Below are the code and all the weights of a small trained network. Each question names an input and a class and asks about switching units off, where a switched-off unit gives its printed mean instead of its output.

import numpy as np


def w(rows, s, z=0):
    codes = np.array(rows[::2]) - 128.0
    scale = np.full(codes.shape[1], s)
    scale[-1] = z or s
    return codes * scale


def f(y):
    return np.maximum(y, 0)


def log_softmax(a):
    a = a - a.max(-1, keepdims=True)
    return a - np.log(np.exp(a).sum(-1, keepdims=True))


def net(x, mask):
    res = np.array(x, float).reshape(1, 4) / 4 @ E
    y = f(res @ A[0][:, :-1].T + A[0][:, -1])
    res = res + np.where(mask, y, B[0][:, -1]) @ B[0][:, :-1]
    return log_softmax(res[-1] @ U[:, :-1].T + U[:, -1])


A, B = {}, {}
E = w([
[122,22,50,77,72],'x0',
[22,28,115,122,255],'x1',
[114,126,134,174,131],'x2',
[120,95,84,106,181],'x3',
],0.0087)
A[0] = w([
[67,55,133,116,59,144],'N1',
[142,140,123,167,93,70],'N2',
[85,80,132,151,52,242],'N3',
[132,114,193,101,166,78],'N4',
[158,107,59,93,56,234],'N5',
[107,109,134,170,165,103],'N6',
[169,135,136,90,119,102],'N7',
[217,162,169,138,99,92],'N8',
[63,143,116,76,107,239],'N9',
[91,107,107,134,147,2],'N10',
[81,55,73,75,133,26],'N11',
[186,115,125,96,66,231],'N12',
[143,152,145,145,110,27],'N13',
[140,85,121,109,162,61],'N14',
[156,154,144,245,76,100],'N15',
[170,163,189,131,112,60],'N16',
[83,112,166,137,107,243],'N17',
[199,128,150,164,145,15],'N18',
[116,109,147,130,181,107],'N19',
[102,140,111,145,230,95],'N20',
[60,110,159,125,85,192],'N21',
[122,88,122,105,161,41],'N22',
[219,126,206,108,59,185],'N23',
[111,91,54,118,130,19],'N24',
[147,50,102,181,80,41],'N25',
[115,115,154,185,159,75],'N26',
[143,76,69,134,138,34],'N27',
],0.012,0.0037)
B[0] = w([
[209,112,164,72,97,216],'N1',
[210,146,157,149,184,161],'N2',
[164,95,160,38,21,210],'N3',
[66,126,136,181,93,162],'N4',
[201,92,138,49,54,248],'N5',
[26,88,142,138,188,186],'N6',
[156,59,114,74,116,159],'N7',
[196,120,118,41,80,221],'N8',
[166,55,221,116,103,188],'N9',
[173,99,75,105,175,168],'N10',
[195,202,85,116,147,242],'N11',
[109,32,164,2,72,232],'N12',
[176,173,58,16,141,154],'N13',
[70,201,109,161,179,176],'N14',
[230,199,39,129,152,213],'N15',
[191,140,15,80,81,190],'N16',
[134,41,141,70,109,186],'N17',
[145,161,96,135,107,148],'N18',
[36,139,88,144,146,193],'N19',
[28,84,121,165,179,233],'N20',
[147,68,192,98,12,174],'N21',
[79,185,62,174,149,180],'N22',
[147,97,91,56,44,254],'N23',
[194,172,132,129,178,190],'N24',
[172,161,101,54,109,177],'N25',
[53,122,13,126,123,173],'N26',
[180,174,75,148,203,183],'N27',
],0.0062,0.0091)
U = w([
[253,237,119,90,130,122],'0',
[147,112,173,71,105,197],'1',
[107,120,187,158,235,2],'2',
],0.0063,0.0038)

Each question gives the input, the list of numbers given to net, and the class t.
The units are the neurons (one row each of A and B). Each row of codes is followed by its name. A weight is (code - 128) times the scale printed after its matrix; where a second scale follows, it is the last column's (A, B and U).
mask holds one flag per neuron, in row order. A switched-off neuron (its flag False) gives its mean, the last column of its row in B, instead of its output. The means were averaged over made-up inputs and are rounded, as every weight is.
A unit's drop is (log p(t) with every unit on - log p(t) with that unit switched off) / (log p(t) with every unit on - log p(t) with every unit switched off).
The circuit of an input: a set's keep is (log p(t) with only the set's units on - log p(t) with every unit switched off) / (log p(t) with every unit on - log p(t) with every unit switched off). Starting from the 12 units with the biggest drops (on a tie, the unit counted first), units are removed one at a time, each time the one whose removal leaves the highest keep (on an exact tie, the one counted first), for as long as the keep stays at least 0.8.
circuit, biggest first: the units of the circuit, biggest drop first
k most important neurons: the k neurons with the biggest drops, biggest first
drop when u is switched off: that unit's drop, to one decimal
input [6,6,0,8], class 0: circuit, biggest first : [N11]
input [6,4,5,2], class 0: circuit, biggest first : [N11, N27]
input [6,0,3,6], class 0: circuit, biggest first : [N11, N27]
input [3,-8,-8,-2], class 1: 3 most important neurons : [N12, N11, N23]
input [4,6,-2,7], class 0: 4 most important neurons : [N11, N24, N1, N27]
input [0,-8,-6,8], class 1: 2 most important neurons : [N12, N11]
input [6,7,7,3], class 2: 2 most important neurons : [N20, N6]
input [7,8,-3,4], class 0: drop when N17 is switched off : 0.0
input [7,8,-1,4], class 0: drop when N24 is switched off : 0.1
input [6,6,4,8], class 0: drop when N20 is switched off : -0.1
